In the rows, 128 means zero.
Here are made-up objects, facts about them, and rows of numbers that follow some of those facts. Name the object behind each unnamed row.

Named rows:
tefeper: [137 140  52 166 100 151  97 146 111 197  98 122  94 146 114 144 141 115
  64 105 134  68 104 125  62 109  85 171 117 151  85 146 111 122 148]
vedrar: [ 90 132 110 127 128 145 169 142 131 135 174 145 126 149 139 140 156 110
 144 148 135 114 108  95 146  97 105 114 106 139 205 141 178 147 105]
vifolin: [ 90 134 114 119 124 142 174 143 132 129 178 150 126 146 137 139 162 109
 142 156 129 112 108  96 149  95 105 115 107 139 207 138 171 143 111]
nadre: [104 140 164 126 121 117 119 135 155  79 139 172  98 135 133 203  88 156
 148 149  91 125  91 157 122 145 154 105 128 156 135 154  96  94 102]
dibagus: [123 142  98 167 103  98 101  99 115 125 139  85 160  86 110 137 116 161
 122 142 137 167 151 113 128 143  80 164 143  66  70 128 120 191 132]
briter: [151  96 177 132 167 149 142 109 133 148 127 102 130 152 109 104 127  87
 138 122 134 179 114 139 112 119 205 111 164 111 123  81 133 116 152]
klesafis: [155 140 125  93 158 137 139 111 123 132  78 182 143 108 170  58 188 114
 144 125 134 116 180 127 162 162 128 112 117 135 144 112 127  98 108]
gesketren: [144 111 157 129 163 157 155 107 148 154 137 132 120 152 113 132 158  69
 127 145 117 170  93 139 103 119 205 100 165 111 128  78 124 106 148]
pirir: [155 134 141  85 155 130 135 113 111 122  81 166 147 106 165  37 176 121
 148 114 139 112 191 127 172 152 124 129 121 136 138 113 124 108 115]
dutes: [119 161  60 177 106 112 113  94 147 143 141 123 149  90 120 183 151 138
 112 170 123 167 121 116 103 161  89 131 135  65  80 126 118 168 119]
vebrobrek: [146 100 178 125 162 149 147 110 129 145 135 111 127 150 109 106 137  81
 134 127 127 169 108 139 115 110 201 117 170 112 122  81 126 119 155]
ziskol: [152  87 194 131 166 143 134 110 118 142 125  81 138 150 103  82 107  99
 144 107 143 179 129 137 124 113 200 124 166 109 119  84 137 126 157]
flenok: [119 159 147 112  71 176  94 133 169  64 207 161 132 121 123 217  70 180
  70  51 114 146 118 116 113 139 175  14 112 191 115 186  46  66  98]
klami: [122 145 183 100  66 163  83 137 132  45 211 130 138 118 114 171  42 198
  80  25 124 136 145 114 137 117 162  49 122 195 106 191  41  93 112]
ratani: [220  82 103 127 201 124 123 148 118 109  87  50  85 206 171 177 144  24
 162  97 112 159  82 140 168  55 199  77 110  59  61  29 135 128 167]
diple: [121 151  74 183 109 108 102  95 130 142 138 105 149  93 115 161 131 149
 119 150 134 167 131 113 111 154  86 146 138  68  73 132 124 181 117]
greno: [144 135  57 152  98 141 103 151 133 190  86 107 119 137 115 148 133 124
  66 117 135  95 122 129  66 127 100 150 104 142  95 134 117  98 164]
lifligir: [147 127  76 137  93 130 101 156 116 173  92  92 125 131 109 125 120 130
  65 106 137  88 136 129  82 113  93 166 110 144  92 134 112 112 176]
ploplun: [159 131 138  89 157 131 132 115 110 125  79 161 146 106 166  37 171 123
 149 108 144 113 192 128 172 156 125 125 118 138 136 116 130 110 112]
dridre: [156 138 118 105 163 142 133 109 127 141  72 177 141 112 172  59 182 117
 148 117 142 121 177 125 158 170 130 108 113 135 140 116 136  96 100]
lakleras: [156 133 137  90 157 133 132 112 110 125  78 164 145 106 167  38 172 123
 151 111 142 113 191 126 171 155 124 126 120 136 137 116 128 108 111]

How the objects are related:
{badak biba breflas dobaper dostun febel flenok fleplos geste gibrem klami klovon lera moske nadre nalen pestas petegron pustem ruste stiza stodom suku tolar zinu zuza} τ a
{baplik dridre figer flokla gagibru gagru klesafis klokabo lakleras mafle nanugrik pestel pirir ploplun sika skozodes stavim stirik taskos vigri} τ f
{bipe dibagus diple duklal dutes feflal flafose fumem gulur gumiplam maluves naver ratrin sagris skisuk trezas trisudon vadrok zusin} τ d
{brebis dazomes deklol dreder drogas dromo greno gugom latrosim lidu lifligir peklo plupi skabrur skedreklok stubril suklo tefeper vibron zagrem zezan} τ e
{briter brobrilo dukla flaflur fleklak gesketren goris koplus matrur niklen nozos plavuvor pleme ratani rudrunu saple tatuk tega vebrobrek ziskol zogri} τ b
{drokul flugozil giplur gosko gretrel grobul guker klaben klaskesak kotustal lemol liplo modra nubak pizor plebogrum skogre stigrum tagutu truflon vedrar vema vifolin} τ c
{badak dromo dutes gagibru guker klesafis klovon pestas pirir ruste suklo tagutu tega trezas vebrobrek} Θ gibrem
{baplik dridre} Θ breflas
{biba dromo vema} Θ feflal
{bipe rudrunu} Θ dibagus
{brebis pestel sagris skabrur} Θ pestas
{breflas briter figer maluves} Θ saple
{brobrilo dutes gagibru} Θ klovon
{brobrilo sagris tega} Θ skabrur
{dazomes dobaper gesketren nadre stodom} Θ badak
{diple dridre greno sagris skogre} Θ flaflur
{dobaper} Θ latrosim
{dostun} Θ giplur
{drogas} Θ biba
{drogas niklen} Θ kotustal
{drokul dromo} Θ bipe
{drokul suku vibron zogri} Θ briter
{dromo vedrar} Θ suklo
{dukla nanugrik} Θ zogri
{duklal klaben} Θ trisudon
{dutes klaskesak} Θ zagrem
{feflal flugozil lakleras stirik suklo} Θ ruste
{figer skogre} Θ ratrin
{figer fleklak pestel} Θ truflon
{flafose} Θ plavuvor
{flenok} Θ klami
{fleplos} Θ zezan
{fleplos} Θ stavim
{fumem stirik} Θ vibron
{gagibru} Θ klaskesak
{geste zezan} Θ flugozil
{giplur nubak pestas} Θ lakleras
{gretrel nanugrik zinu} Θ ziskol
{grobul tolar vifolin zuza} Θ trezas
{gulur skozodes} Θ tagutu
{klesafis} Θ plupi
{koplus} Θ tolar
{kotustal} Θ grobul
{latrosim} Θ brobrilo
{lidu} Θ gosko
{lidu} Θ fumem
{liplo} Θ gugom
{liplo tefeper} Θ lera
{mafle pustem zezan} Θ gagibru
{maluves taskos vadrok} Θ vebrobrek
{matrur} Θ dazomes
{nalen} Θ zusin
{nalen} Θ lidu
{peklo} Θ maluves
{pestel} Θ stubril
{petegron} Θ nozos
{plavuvor} Θ vema
{plebogrum} Θ niklen
{plebogrum} Θ lemol
{ratani} Θ vigri
{skedreklok} Θ diple
{skisuk} Θ skogre
{stigrum} Θ flokla
{stiza tagutu zagrem} Θ guker
{stiza} Θ dreder
{taskos} Θ modra
{tefeper tega} Θ deklol
{tolar} Θ pirir
{vibron} Θ zinu

Which object is each row?
No name comes twice in this set of rows, the named rows included.
[152 115  82 153 102 126  89 154 123 181  69  65 140 132 109 116  92 150
  80  94 156 115 153 126  82 135 102 158  98 137  94 135 132 102 172] : lidu
[ 92 124 126 131 129 142 156 142 110 132 173 125 125 151 134 115 136 121
 151 127 145 109 117  92 155  90 100 132 109 141 196 146 183 164 105] : skogre
[145 110 163 120 161 152 157 108 148 149 138 131 126 149 111 130 157  72
 125 150 115 172  97 141 105 117 206 102 168 110 130  75 121 104 156] : koplus
[145 136  61 141  95 135 109 154 133 180  89 109 125 132 116 148 136 123
  62 124 130  95 126 130  71 123  99 151 106 143  99 130 111  95 171] : dromo
[ 61 141 138  87 137 121 145 156 196  53 196 141 151 113  70 212  45 139
 204 152  90  91  88 217  87 184 164  78  79 216  91 105  95 117 120] : petegron
[230  99  98  82 193  93  98 155  62  72  33  71 111 157 221  66 151  84
 190  52 139  96 190 124 248  77 110 123  72  85  66  67 134 142 137] : vigri
[160 133 120 107 166 137 131 110 133 140  63 166 150 112 172  58 172 123
 152 114 149 134 186 127 159 180 137 100 105 131 142 115 143  89 101] : nanugrik
[151  96 175 134 168 149 139 108 136 152 126  98 133 152 108 104 125  89
 140 123 136 181 114 136 111 123 207 108 161 110 123  81 138 113 151] : zogri
[146 100 183 113 158 144 153 112 133 136 138 112 132 145 107 105 142  82
 130 139 120 170 112 141 117 107 201 118 171 111 126  77 120 115 163] : plavuvor
[149  92 194 126 163 143 137 110 114 139 132  92 131 151 103  84 117  94
 140 111 137 168 123 137 124 103 196 132 172 111 119  85 129 132 158] : saple
[167 118  78 131  99  68 127 134 157 137 138 105 127  65 126 126 119 150
  67 117 148 141 110 142 153 178  80 112 177  53  99 187 180 227 115] : trisudon
[100 102 152 134 134 128 143 144 102 125 155  83 147 147 127  80  95 148
 168 103 168 131 151  91 171  98 103 139 104 135 194 147 199 164 114] : gosko
[111 123 185 134 126 106 103 137 143  73 126 133 110 135 129 175  53 177
 163 125 113 140 116 155 134 149 154 115 125 153 131 157 110 101 105] : zinu

Now the same objects, written a new way:
Some rows with their names:
baplik: [125 133 132 126 163 128 150 108 164 114 114 143  98 167 120 120 146 118
 140 131 136 129 116 134 167 137 164 121 152 103  98 129 120 136 132 113
 122 124  71 119  92]
stodom: [105 120 106 125 118 123 127 145 116 159 145 122 133 123 155 120 131 171
 106 144 143 125 119 155 107 137 128 112 146 164 121 104 130 139 136 105
 148 113 115 144  95]
peklo: [166 185 115 120 112 141 154 150 127  86 139 156 136 115 137 140 171 142
 131 100 103 128 105 101 144 123 112 146 142 131 125 123 107 105 114 132
 141 136 134 147 132]
grobul: [147 110 136 142 102 145 118 148 133 133 120  85 127 136  74 123 117 121
 147 126 166 123 137 139  93 127 107 129 125 143 132 152 137 124 136 150
 135 149 133 153 128]
vibron: [151 180 115 125 121 137 148 144 119  87 140 159 140 114 140 146 156 143
 148  91 100 124 115  97 141 110 120 154 136 108 124 129 114  92  97 144
 134 133 145 149 132]
pleme: [ 99  90 144 105 126 100 121 115 114 124 148 114 112 139 135 120 119  99
 111 133 110 123 143 117 155 163 126 150 128 102 177 143 119 143 119 133
 110 137 165  90 147]
pestas: [ 97 114 109 130 126 118 120 136 105 158 145 118 140 119 154 126 116 169
 114 134 142 122 121 155 100 124 137 117 138 148 115 101 137 132 123 122
 143 110 126 146  99]
nanugrik: [119 131 129 129 167 128 149 110 166 115 115 149  96 169 124 122 142 123
 152 131 134 128 123 129 171 136 164 125 151  90 103 138 124 129 125 109
 122 124  70 120  88]
fleklak: [103  92 144 100 123 103 128 123 126 124 151 120 108 141 142 115 135 107
 110 138 116 128 139 111 166 171 120 143 134 110 182 148 115 149 125 118
 116 140 151  89 143]
stubril: [154 178 120 124 121 132 142 136 104  83 136 143 148 109 130 150 143 130
 139  83 100 121 107 110 124 101 127 156 131 111 112 113 114  99  95 164
 131 131 159 152 142]
lidu: [141 175 113 128 129 135 148 142 121  90 143 167 138 116 146 148 150 153
 164  88  99 122 124  87 147 106 123 156 134  87 128 139 121  81  85 142
 133 134 147 148 128]
matrur: [110  94 142  98 118 105 129 125 125 123 149 116 107 141 137 116 137 100
 102 142 114 127 136 118 162 175 117 143 136 121 181 145 110 155 134 116
 119 140 150  89 145]
dutes: [153 149 138 126 135 143 114 125 144 140  97 162 146  93 152 146 125  98
 115 152 113 146 137 119 133 104 107  94 100 159 131 139 127 148 166  95
 135 107 108 106 181]
suku: [ 96 115 104 130 126 122 127 146 119 162 150 130 132 126 162 121 129 184
 122 142 144 124 128 142 116 132 131 114 144 144 125 115 137 127 125 101
 146 115 114 141  91]
latrosim: [164 183 117 121 113 137 147 144 114  83 135 146 141 111 130 145 158 131
 129  93  99 124 103 110 132 113 118 151 138 128 118 115 107 105 111 148
 137 132 146 150 139]
brebis: [168 185 115 119 111 142 154 150 126  84 137 153 136 115 135 139 172 139
 126 100 103 128 102 104 141 124 113 146 143 135 124 121 104 108 118 134
 141 135 134 147 133]
vifolin: [154 112 136 140  98 148 125 154 147 133 124  90 123 138  81 116 135 132
 143 133 171 128 133 129 104 138 102 122 130 151 138 155 135 129 144 134
 139 154 121 149 125]
naver: [145 145 140 132 141 140 109 117 135 140  96 161 151  91 151 148 110  97
 123 145 110 144 143 120 126  94 115 100  91 144 127 135 134 138 154 110
 127 106 122 106 182]
lakleras: [123 131 133 128 164 124 142 103 151 112 110 135 103 163 111 128 128 103
 139 123 131 124 116 146 153 128 169 128 146  99  91 121 120 137 127 130
 120 119  84 125  98]
lera: [ 99 110 133 134 135 102 116 122  90 149 153  89 158 106 156 119 124 179
 104 118 161 134  98 149  90 109 151 104 134 150  91  68 145 149 110 153
 124 118 142 145 123]
trezas: [148 147 139 126 136 141 107 120 132 139  93 158 150  90 145 153 107  87
 118 146 108 140 142 129 122  94 111 104  94 153 126 135 128 144 159 111
 134 102 120 109 183]

Name these rows:
No name comes twice in this set of rows, the named rows included.
[144 101 150 122 109 144 119 157 153 131 129  82 117 121  86 110 121 138
 146 123 186 143 129 114 102 136  88 126 128 137 140 144 137 131 129 127
 147 149 101 160 118] : stigrum
[ 92 112 110 132 129 114 114 131  94 157 142 113 142 117 148 132 100 161
 119 129 137 118 123 163  90 115 142 124 134 140 110  97 138 129 116 135
 139 107 138 149 103] : gibrem
[ 97 117 103 127 121 120 118 140 101 158 139 118 137 121 146 131 105 156
 112 136 134 116 125 167  93 125 134 124 138 153 118 103 131 131 128 121
 148 105 128 149  97] : biba
[103 127 103 179  95  89 149  91  66 122 115 144 159 164 113 118 188 121
 148 191  57  85 157 144 191 163 208 139 101  96 193 161 131 110 150 174
  56 144 225  64 135] : nozos
[145 144 143 130 144 138 110 117 138 140 100 160 152  90 155 147 117 103
 125 143 116 146 141 113 131  93 114  96  96 143 125 138 135 141 152 108
 128 108 119 105 185] : diple
[139 112 135 152  96 151 113 132 150 153  95  87 114  94  57  66 107 167
 143 164 149 161 133 103  99 166 100 149  73 127 159  91 166  79 138 121
 111 144  86 156  65] : klaben
[ 94 113 109 131 129 116 122 139 107 160 148 121 138 122 157 125 117 177
 120 135 143 122 125 148 104 122 137 116 140 141 117 106 139 129 119 117
 141 112 127 145  97] : breflas
[106 112 127 152 132 133 104 133 151 198 160 126  84 177 130 139 106 119
  64 115  75 131 150 111 128 204 113 138 177 137 100 145 176 107 124  96
  84 165 169  14 203] : ratani
[ 82  82 144 108 137  95 117 111 110 126 153 120 115 140 143 127 107 106
 135 124 111 120 153 107 157 149 134 154 124  74 177 153 127 129  99 141
 106 137 174  92 145] : ziskol
[127  86  75 160 143 155 145  55 146 146 169 169 105 177 186  65  91 178
  88 134 142 127 168 133  96 130 115 117  78 178 148  90 136 152 136 114
 111 159 192 160  71] : flenok
[103  92 140 100 123 104 127 124 124 124 150 121 108 143 140 118 132 104
 111 140 113 125 143 113 165 171 118 146 134 108 185 152 113 146 127 116
 119 139 152  89 141] : rudrunu
[160 178 130 123 121 128 143 132 101  79 139 131 153 103 131 143 154 135
 129  81 109 128  93 108 123 100 129 147 131 123 103  98 114 111  97 173
 125 134 159 150 152] : deklol
[137 105 144 148 112 136 115 140 127 132 126  82 134 132  80 124 111 130
 158 115 171 124 140 127  93 115 118 129 119 123 125 148 148 119 119 165
 126 151 145 152 134] : modra
[146 109 138 143 104 144 119 148 136 133 123  87 127 137  78 121 120 128
 151 126 168 124 139 132  98 127 108 128 124 138 132 153 140 123 133 148
 133 151 132 151 127] : vema
[147 111 134 141 101 145 117 149 131 133 118  85 126 135  71 125 111 115
 146 126 162 120 139 143  90 127 106 133 124 144 133 153 135 124 138 150
 138 147 134 155 127] : kotustal

The same objects again, as new rows of numbers:
Named rows:
tatuk: [105 167 109 139 131 133 105 103 119  93 102 121 141 140 138 161 152  98
 139 149 157 168 119 155 112 140 140 109 168 160 177 128 121 103 134 159
 112 151 121 148 156 173 131 156 138 124 135 125 109 112 103 108]
zogri: [ 70 167 129 131 123 124 111 108 118  95  55 147 139 131 138 149 148 101
 147 145 124 167  95 145 114 156 137 116 184 150 204 122 121  75 123 188
 116 154 135 143 144 188 132 133 143 114 132 120 112 120 104 117]
latrosim: [ 72 131 112 132 130 123 125 109 116  99 115 109 133 165 129 154 129  93
 151 140 161 145 103 137 118 113 129  74 192 161 145  86 135 111 119 140
 123 134 156  96 180 158 138 133 203 163 141 131  99 112 136 123]
gagibru: [ 88 151  97 140 123 121 125 102  99 100  80 101 134 142 138 169 129 106
 158 143 189 140 105 153 101 136 155  75 212 146  68  83 145 108 133 183
  90 122 149  84 164 175 153 135 165 124 121 114  90 108 155 103]
gugom: [ 76 127 115 133 144 125 110 110 109  99 127 106 122 172 160  89 122 105
 132 150 172 160 123 137 108 113 124  81 187 163 173 102 123 119 149 122
 121 151 164 100 191 140 151 129 168 148 146 151 103 108 113 114]
fleklak: [ 74 158 113 142 111 126 112 101 127  89  87 130 152 142 127 143 153  97
 160 139 163 160 115 153 113 146 144 107 185 154 177 131 126  80 106 168
 118 150 122 164 148 183 131 154 149 116 139 120 109 116 103 116]
flaflur: [ 67 163 117 115 111 126 111 105 155  84  48 105 161 152 142 127 143 111
 156 123 135 155 126 148 107 150 161 127 180 163 207  95 149 103 154 191
 111 145 132 177 141 183 138 157 170 105 144 104 131 121 120 106]
bipe: [ 68 168 107 142 129 109 129 107  91  91  32 153 137 140 140 116 134  91
 150 144 176 139 132 144 110 129 136  84 175 139 161  61 131 117  99 176
 134 136 127  99 155 165 158 133 114 102 128 139 106 128 134 121]
skedreklok: [ 49 127 120 132  89 121 128  97 123  91 105 122 143 161 119 138 124  85
 164 135 169 142 123 133 117 126 128  73 215 159 161 121 139  98 125 139
 127 145 148 147 164 165 135 143 166 153 147 144  99 103 119 129]
naver: [ 97 165 107 143 118 115 124 106  87  90  64 142 144 139 139 110 133  90
 150 151 207 137 134 144 103 117 134  72 172 144 152  76 133 130 114 161
 128 148 127 109 162 160 151 148 111 104 130 152 104 122 124 121]
maluves: [ 65 153 117 143 123 103 133 114  98  91  36 147 148 136 133 126 138  88
 171 150 181 130 120 143 103 128 135  81 178 136 155  74 135  92  85 185
 130 138 139 108 161 176 152 129 125 113 128 131 101 122 131 131]
taskos: [ 82 150 103 141 111 114 126 103  98  99  91 115 134 134 133 151 125  90
 165 151 190 144 106 153  97 138 143  71 217 142  84 102 138  89 115 182
  97 134 152 108 167 182 156 131 119 134 123 124  79 100 137 113]
klokabo: [ 95 155 101 139 110 121 121 100  95  96  81 113 131 138 144 140 119 100
 144 148 191 152 115 148  97 136 147  68 221 144 103 109 146 116 149 175
  94 141 151 117 161 171 158 140 107 118 125 142  90 103 125  99]
skisuk: [ 63 153 110 142  96 108 130 103 107  84  47 145 159 142 127  98 133  83
 178 141 210 131 134 142 102 124 139  69 186 138 154  88 132 110  91 167
 133 146 123 138 146 175 152 147 110  98 135 146 107 120 115 129]
peklo: [ 53 139 128 132 110 115 129 106 110  98  87 135 133 154 125 155 124  81
 153 147 148 144 105 132 119 128 119  72 192 155 168 103 126  83 111 160
 124 145 154 118 174 172 138 128 163 169 141 137  91 105 128 133]
gesketren: [ 95 166 104 147 146 128 109 107 121  97 115 111 145 140 129 186 161  97
 155 153 157 158 102 161 111 135 142 104 154 160 143 111 120  95 107 157
 109 143 133 118 164 181 127 149 176 136 133 114 102 115 117 120]
skabrur: [ 47 121 111 129 127 122 123 108 126  95 103 107 136 173 135 126 127 107
 153 129 153 141 118 138 119 121 136  89 199 163 161  84 130 111 131 135
 124 133 155 100 176 156 147 133 208 147 147 126 110 116 142 118]
ploplun: [ 92 152 101 134 105 121 120  99  96  97  89 113 131 138 143 133 117 101
 148 145 196 152 116 147  98 138 147  75 220 143  97 112 145 115 145 178
  97 139 146 116 163 172 152 140 107 118 125 140  91 100 133 100]
flugozil: [ 83 146 109 155 111 113 127  91 102  89  49 107 115 143 147 154 131  86
 123 130 161 144 117 147 115 124 150 148 194 141 134 110 146 108 127 170
 132 121 103  96 160 180 137 137 207 123 137 144 105 125 149 135]
vema: [ 75 143 105 154 107 109 128  85 102  89  53 117 109 141 151 135 133  77
 121 133 160 148 130 151 121 124 143 147 193 143 148 117 142 104 131 165
 138 120  95 111 154 176 140 142 182 125 136 146 102 120 148 139]
dromo: [ 43 121 103 149 123 124 133  98  96 101 119 141 124 158 114 156 134  81
 151 143 149 143 117 145 131 121 115  74 195 158 145 113 111  85  87 132
 133 131 136  97 174 164 139 129 163 163 138 131  83 107 135 132]

Rows to name:
No name comes twice in this set of rows, the named rows included.
[ 94 135 105 157 114 102 127  88  95  88  72 115 109 135 149 127 134  54
 120 153 165 145 137 152 114 117 129 131 181 146 146 122 138  87 130 158
 124 135  93 135 180 176 143 151 116 150 137 146  82  99 131 140] : plebogrum
[ 65 151 115 134  83 111 128  99 106  94  58 128 140 138 134 130 116  93
 166 138 196 146 109 141  97 148 145  72 237 138 111 124 146  82 121 191
  99 143 152 138 152 186 153 130 104 118 126 131  86  98 123 111] : baplik
[ 57 143  90 135 112 126 127  98 103  97  65 111 132 152 141 125 121 119
 151 124 181 143 123 156 109 144 165  92 222 145  97  82 138 117 134 178
 105 118 137 100 150 171 166 133 150 101 129 117 105 116 156  95] : lakleras
[ 87 134 111 159 131 103 127  96 105  91  78 101 112 138 147 139 137  63
 128 152 156 143 127 149 111 115 137 140 174 146 132 110 144  87 114 177
 128 131 107 109 185 178 140 143 161 150 136 134  87 107 145 139] : vifolin
[ 69 148 129 161  91 100 130  94  99  91  49 139 114 128 144 139 128  62
 135 148 176 150 101 142 112 133 133 135 202 128 155 142 137  69 107 180
 142 140 105 128 157 188 133 128 161 132 133 155  91 113 121 145] : drokul
[ 97 143 113 140 116 100 125  92 109  87  59 104 109 139 162 120 127  72
 109 145 138 148 138 144 110 118 138 153 175 150 168 101 157 106 168 174
 122 136  99 137 178 172 147 153 124 142 138 143  96 105 142 132] : lemol
[ 87 149  91 137 149 125 111  97 116  94  92 122 133 141 138 146 157  96
 130 151 118 161 145 165 118 139 134 117 144 170 188  97 127  92 130 173
 107 146 113 152 175 168 140 166  87 134 137 107 102 105 123 122] : niklen
[ 53 137  98 158 109 112 130 106 103  86  64 138 155 149 124  97 140  88
 182 136 229 128 130 150 104 119 144  68 192 139 130  86 121 106  59 149
 141 135 122 114 155 168 155 144 144  98 137 136 102 123 117 130] : sagris
[ 87 157 100 129 109 125 121  98 101  96  69 112 130 141 140 155 118 112
 143 137 189 146 112 149 102 138 154  84 218 146  93  85 147 125 153 181
  97 129 147 102 156 174 152 138 146 111 123 134  97 108 146  95] : stavim
[ 88 154 101 151 135 131 107 108 129  94 101 104 147 145 130 155 157 101
 158 144 158 160 111 159 109 136 151 107 161 159 151 112 117  93 103 160
 115 140 130 122 159 174 134 153 192 123 137 108 110 120 118 118] : brobrilo
[105 164 106 145 113 116 128 103  87  89  74 144 145 134 135 129 138  81
 149 159 215 144 127 143 103 112 130  62 175 143 142  90 129 136 105 153
 127 149 125 112 163 165 146 154 104 109 129 164  96 118 112 116] : duklal
[ 97 140 111 171 130 108 113 101  98  91 124 102 107 144 164  78 133  79
 126 157 218 162 116 150  98 110 138 123 194 138 139 153 124  99 113 128
 135 148 116 116 184 162 142 131 177 128 141 163  93 114 102 134] : liplo
[ 89 155 133 158 101 106 124  96  90  90  62 139 107 128 153 146 128  70
 126 150 179 161  94 137 108 129 133 131 204 128 149 149 137  82 124 173
 137 144 114 120 158 180 131 126 164 128 131 172  92 115 112 136] : gretrel
[ 78 144 109 163 114 107 127  92 100  91  68 108 112 137 143 145 136  73
 134 142 170 144 114 149 115 121 144 132 193 137 129 124 139  90 116 164
 132 125 103 104 164 179 137 138 193 136 135 146  95 119 142 139] : vedrar

